What each symbol does to the objects:
* | h p m b e
x665 | x422 x929 . x96 x547
x118 | x258 . x990 x700 x745
x920 | x184 x343 x23 x854 x66
x66 | x154 x782 x217 x340 x990
x913 | x213 x382 x872 x184 x69
x872 | x575 x913 . x599 x96
x563 | x423 . x723 x573 x185
x702 | x403 x832 . x957 x248
x258 | x567 . x562 x118 x573
x382 | x309 . x913 x748 x442
x958 | x232 x186 x781 x740 x648
x232 | x124 x745 x247 x958 x73
x4 | x94 x432 x831 x257 x913
x340 | x66 x968 x422 x929 x598
x933 | x432 . x257 x992 x748
x957 | x702 x545 . x147 x831
x832 | x648 x323 x702 x545 x94
x230 | x780 x353 x3 x94 x854
x575 | x651 x213 . x872 x665
x504 | x598 x840 x547 x524 x740
x73 | x481 x400 x833 x648 x780
x990 | x562 x118 x587 x598 x232
x442 | x960 . x69 x84 x567
x723 | x740 x563 x486 x124 x545
x3 | x216 x230 . x248 x651
x587 | x727 x990 . x92 x247
x648 | x73 x611 x403 x832 x230
x213 | x854 x309 x575 x913 x929
x840 | x700 . x504 x567 x423
x210 | x547 x524 . x727 x486
x573 | x563 . x124 x745 x421
x228 | x96 x154 . x217 x727
x124 | x723 x573 x736 x232 x481
x545 | x832 x185 x957 x481 x4
x780 | x257 x992 x216 x230 x920
x968 | x782 . x340 x960 x700
x740 | x958 x423 x117 x723 x832
x782 | x84 . x66 x968 x118
x117 | x781 x740 . x486 x702
x598 | x990 x700 x92 x504 x958
x593 | x343 . x854 x309 x968
x831 | x248 x4 . x794 x872
x486 | x117 x723 . x736 x957
x184 | x913 x748 x599 x920 x154
x216 | x794 x780 . x3 x23
x422 | x217 x340 . x665 x92
x217 | x228 x66 . x422 x587
x599 | x872 x184 . x23 x228
x524 | x504 x567 x210 x562 x723
x781 | x247 x958 . x117 x403
x94 | x230 x454 x248 x4 x213
x84 | x442 . x154 x782 x258
x727 | x210 x562 . x587 x736
x96 | x665 x69 . x228 x210
x23 | x599 x920 . x651 x217
x748 | x382 . x184 x343 x84
x794 | x831 x257 . x216 x599
x454 | x353 . x94 x432 x309
x154 | x69 x84 x228 x66 x562
x992 | x933 . x780 x353 x343
x323 | x611 . x832 x185 x454
x69 | x929 x442 x96 x154 x524
x562 | x524 x258 x727 x990 x124
x248 | x3 x94 . x831 x575
x353 | x992 . x230 x454 x593
x567 | x840 . x524 x258 x563
x421 | x185 . x481 x400 x933
x343 | x748 . x920 x593 x782
x403 | x833 x648 . x702 x3
x611 | x400 . x648 x323 x353
x432 | x454 . x4 x933 x382
x309 | x593 . x213 x382 x960
x247 | x736 x232 . x781 x833
x700 | x118 . x598 x840 x186
x481 | x545 x421 x147 x73 x257
x833 | x147 x73 . x403 x216
x186 | x745 . x958 x423 x611
x960 | x968 . x929 x442 x840
x854 | x920 x593 x651 x213 x340
x423 | x186 . x740 x563 x323
x147 | x957 x481 . x833 x794
x257 | x4 x933 x794 x780 x184
x929 | x340 x960 x665 x69 x504
x651 | x23 x854 . x575 x422
x92 | x587 x598 . x547 x781
x185 | x323 . x545 x421 x432
x745 | x573 . x232 x186 x400
x736 | x486 x124 . x247 x147
x400 | x421 . x73 x611 x992
x547 | x92 x504 . x210 x117

The rows follow the links: the fewer symbols apart two objects are, the more alike their rows tend to be.

Name the object of each row.
[  28  115  -22  -28  -12 -179   92   12   88  -54  -28 -142 -163   24   19  -53   64 -105  -72  -83  -67   35   53   38 -251   76  208  -63  -98   32  -40  161  -35  -39   70  110 -129 -300]
object: x727
[ 174   53  219   -1   16  -81   94   57  -12 -205 -106 -109   82   20   20 -106  138 -140  102  197 -117  -65  129    6  -59   56  168  -83   61  -29  -35  134 -113 -105  -51  109  -70 -128]
object: x524
[-122 -134 -213   24   67    0 -128  -25   32  103  169   69 -128  -54 -122  104 -145   49  -95 -259  166  208 -152   -1   29  -72  -58   65  -93   31   19  -75  133   34    2  -86   79   30]
object: x780
[ -22   49  115  122   -6 -122  179  121  107 -144   76 -217   58   65   47   -3   32 -279 -102   19  -25  -91  108    0 -146   54  208   45   37  -44  -98  106   60   28  117    2  -10 -190]
object: x96
[  63  104  -54  -28 -154 -111   15  -62   -3  -54 -170  -17 -285   25  -26   24   49  235  137 -191 -174   54   19   10  -90   75   79 -116  -52   44  193   90   18   55   75  -37  -13 -194]
object: x990
[ 123 -154  166   66   52   22  -14  138    1 -225   13   48  143    9  -20   -8  -14  -57  248   86   23   32  -39   77  191  -90  -63   51   92  -99   24   36  -22  -34 -183  -38  199  232]
object: x382
[ -98  119  107  101  -19 -100  201   60   47    2   12 -138  147  155  147    2   18 -170 -141   58  -41 -191  157    6 -132   43  101   33  153  -73  -55  -32   31  142  221  -74  -37 -170]
object: x665
[-138  115  -82   84  -82 -123  125    6   72  -42   58 -164 -201  124   36   90  -12  -27  -71 -218  -27   41   40  -41 -182   61  142   -5  -28   35   93   83  116  136  236  -93    4 -263]
object: x217
[-133  103  -67  -11   59   63   90  -30   20  270   93  -89  131  -30   38  -47   30 -185 -321  141  109 -110    7  -22 -122    3  -23   41   35   49 -164  -97   -5   34   72   38 -224  -44]
object: x702
[ 221  -62  105  -68   -1  -44  -62   26  -73 -205 -147   72 -141  -28  -34  -34   56  145  313  -16 -164  123  -17   15   63  -17   32  -80  -57  -21   99  160 -130  -87 -172   92   36    5]
object: x258
[ 175   10  103 -113   14  186 -118  -84 -123   52 -217  158  109  -70   53  -51   69  144  113  290 -127 -110    4  -33  151   -3 -155  -63   55  -13    6  -70 -145  -26 -135   16  -34  183]
object: x423
[  41 -119  127  106   29   99   -3   59  -29 -148    0   76  205   69   73   63  -71   66  174  126   29  -81   21   36  213  -57 -125   47  208  -79   53 -108  -17   87  -55 -105  191  261]
object: x309
[ 111 -135   88  -72  109   88 -124    8  -31  -13   -9   81  147 -126   -1 -108   29  -42  100  176   23   66  -50   44  184 -115  -76  -29  -59   39  -72    2 -107 -152 -271  103  -14  213]
object: x185
[-116  -69   30   29   73  114   -5    3  -42  140  120   16  290   21   24  -22  -46 -116 -161  138  174  -95  -22  -12   69  -47 -162  100   82  -57 -114 -179   36   53    8  -84   53  213]
object: x94
[  83 -183  -24  -68  117   37 -169  -26   -8    5  -20  152  -66 -155 -134   -9    3   90  117   26   19  210  -96   41  137  -82  -46  -27 -124   81    9   46  -84 -177 -284   93   12  152]
object: x421
[-108  227  -54  -15 -129  -13  127  -74  -18   93  -47 -123  -70  117  118   37    7   53 -166  -49 -109 -117  155  -52 -235   74   75  -39   31   16   52  -13   18   90  237  -84 -134 -271]
object: x92
[-111   -9 -116  -30   78  -87    1   -3   84  171  145  -91  -66  -83  -94  -72    0 -168 -219  -29  109  133  -82   25 -160   12  123   26 -185   95 -114   88   34 -130  -46  166 -175 -159]
object: x147
[-117  -47   74  119   71 -105  171  132   86  -89  208 -175  112   82    2  -11   -7 -343 -101    1  113  -36   32   25 -113   39  141   46   41  -40 -134   43  100   18   81   12   41 -109]
object: x872

Each walk starts at a row. The symbols on each line, taken left to right, move it on to the next object.
Answer with the object's row; about right is enough.
[-111  200 -159  -75  -54   -9   63 -133   -3  227   -4  -78  -39   52   59   -6    1   65 -283   13  -21 -119   76  -98 -219   87    9  -40   -8   83  -32  -70  -38   56  167    3 -217 -195]
b h h h e b: [-187   53 -232  -73   30  -38    3  -34   59  227   99  -36 -117  -98  -69   10  -32  -29 -233 -118   76  118  -61    0 -180   27   54  -13 -144   96  -59  -14   38   -2   80   19 -156 -130]
e h h b e: [-137  -19  -61  106   15 -156  108   84   87  -69  194 -161  -55   10  -86   32  -39 -262  -80 -201  113   87  -10   55 -142    2  229   38  -48   11  -66  101  126   30  116   10   43 -180]
[-130  -30  -71   85  -63   85   38   10   -5   14   58   26   80  140   60  158 -110   53  -20 -112  106  -34   -3   -3   48  -32 -131   85  118  -78   82 -124  147  204  208 -227  228   94]
m p h h b m b: [-236   57  -80   78  -30    8   81   22   15   82  142  -90   29  142   73   82  -72 -124 -200 -133   96  -51   25    1  -98   57  -13   60   64  -31  -10 -114  146  182  236 -168   50 -109]
b e p: [  13   73  236   77 -114   22  196   43  -80 -145  -84  -28  205  188  122   21   -6  -42   82  126  -92 -198  161  -28    3   34   26   46  178 -126   49  -45  -13  129  160 -109  133    5]
[ 108 -212  -15  -11  167   33 -139   74   11  -87   52  126   -6 -121  -88   16  -85   26  143  -35   87  178 -154   83  185  -94  -79   60  -63   15  -12   54  -24 -116 -259   41  150  227]
b m m e: [-188    2 -139  121  -30  -94   59   47   71   49  164 -103  -99   40  -22  101  -83 -107 -153 -268   98   85    7   14 -150   46   83   61  -48   14    4   43  177  105  222  -84   50 -175]
b p e p b: [ 156  -42  218    8   -5   92   11   40  -94 -194 -104   62  106  100   59   39    1  107  232  123 -103 -115   65   -6  185  -32  -93   21  165 -113   74  -51  -34   80   -6 -110  144  181]
[  36 -146  -30   -2  -10   18  -83   42  -20 -120   16  154 -105   14  -24  103  -78  162  271 -194   59  173  -81   32  193  -43  -83   -2  -20  -43  174  -16   56   50  -77 -112  236  138]
m e e h: [ 172   28   63  -55  -63 -176   11   26   62 -167  -97  -58 -160  -43  -25  -25  136   -6  153  -36 -178   63   34   29  -74   37  208 -127  -70   51    1  223  -58 -147  -87  123 -109 -212]
h e h: [  62  153   15 -106    3  158   32  -83  -83  138  -93    2  154  -39   92 -124   86   59  -80  308 -111 -202   82  -64   -2   53  -70  -57   67   15  -83  -39 -156  -23  -18   77 -193    7]
[ 220  -74   42  -97   29   17 -125  -27  -48  -39 -132  128 -119 -101  -54  -61   62  167  219   72  -80  114  -54   65  102  -50  -21 -112 -106   40   24  104 -169 -177 -260  133  -46  100]
b e e b b: [  10 -121   60   27   83  182  -83  -11  -74   46   -9  125  220    2   10   -2  -55   66   97  133   69  -96  -78   15  231  -85 -192   47  103  -64   -9 -153  -68   -5 -113  -41  116  332]
m h e e h: [  -5   24  -28   59 -161 -122   88   61   51 -186   -6    8 -235   55   31  104  -53  148  148 -298  -77   59   36    7  -50   40   52    2  -15  -27  172   45   75   88  162 -127  175 -148]
[ 144   13   20  -66  -97  -12 -101  -46  -24 -118 -180  110 -217  -50    4   40   64  332  268  -92 -186   64   -6  -12  102   16  -76 -104   21   15  177   40  -28   -2  -77   22   73    9]
b m b: [ 144  155  192  -62 -113   27  103    1  -99  -48 -185  -39  112   81  135  -80   97    2   33  238 -205 -237  138  -49  -12   48  -18  -28  173  -77   -3   -5 -149   49   72   -2  -77  -68]
h h e b b b b: [ 130    8  -58 -101   54  -60  -67  -75   26   51  -76  -18 -186 -145 -107  -88   64    9   48  -37 -120  137  -58   23  -92   14   86 -106 -155  115  -53  149 -128 -212 -148  224 -211 -114]
[ -30 -205   48  114   56 -147  -14  102  142 -198  166  -28  -69  -35  -72   49  -73 -153  112 -240  144  178  -66   85   14  -21  118   65  -67  -71    4  139  124  -66  -56   15  169  -14]
e e h m h: [ -54  221   68  -13  -37  -44  174    6  -15   54  -40 -159   56  116  124  -40   87 -119 -173  108  -70 -197  127  -43 -191   89   82  -34   79   -3  -63  -37  -93   98  176    8 -161 -165]
h b e b: [  -1  127   46  -44   74  -51   84   -2   29   71    1 -155   54  -65   19 -130   80 -207 -174  156  -37  -74   83   -1 -209   63  164  -34  -63   66 -199   53  -68  -96   36  164 -283 -155]
[-182  -25 -167   33   13  147  -70  -36  -45  200  102  112  100    1   -6   84 -105   88 -176  -75  140  -34  -66  -76  110  -36 -192   58   35   33   18 -217   99  166   84 -143   97  144]
h p m h: [-101 -234  -93   74  131  -90 -103   48   73   26  193    0  -15 -105 -143   38  -51 -200    4 -161  226  199 -143   82    4  -62   44   89 -109   18  -92   60   94 -104 -159   74   53   67]
h p m h e: [ -77   -5  144  128  -10   72   71   52  -30  -67   93   -4  298  102  120   31  -46 -144  -48  120  102 -130   67   37   88  -29  -58  122  215 -111  -52 -124   65  169   96 -133  155  154]
[ 103 -222   88   32  157   83 -109   71   23  -83   12  104  199  -77  -42  -26    7  -55  104  113   85   63  -87   53  200 -103 -101   58   11  -41  -20  -31  -35 -129 -241   25  110  240]
e e h m h: [ -20   89    6   44 -194   -6  100   16  -19  -93  -71  -14  -52  157  109  136  -37  167   59 -110 -106  -76  107  -80   19   18  -49   19  118 -132  170  -99   60  181  269 -213  126  -46]
h e e h b: [  26  100 -164 -126  -79   10 -107 -134  -25  162 -125   93 -307  -73  -52  -14    6  228    5 -124  -87   71  -70  -48  -99   32  -78 -119 -182  113  126   35  -68  -79   -5   72 -107  -96]
[ 231  -43  207  -13    7    8  -49   45  -67 -200 -149   81   58  -26   34  -92  104   35  288  165 -155  -52   -3   16  130   -7    8  -87   16  -58   24   88 -152 -125 -161   77   44   99]
h m b e: [ 186   64  116  -46   41   26   14   -8  -13   30  -86  -51   97  -83   -8 -132  139 -113  -34  253  -58  -60   57   42   -7   47   49 -106  -18   55 -107   70 -147 -169 -185  211 -213  -39]
b e p m m e h: [-129  -80  -17   59  177  -34   94   62   71   91  196 -142  179  -25   -8  -64   20 -335 -257   42  149    1    2   51 -124   10   93  140    5  -30 -186  -11   24  -26   27   41  -93  -40]
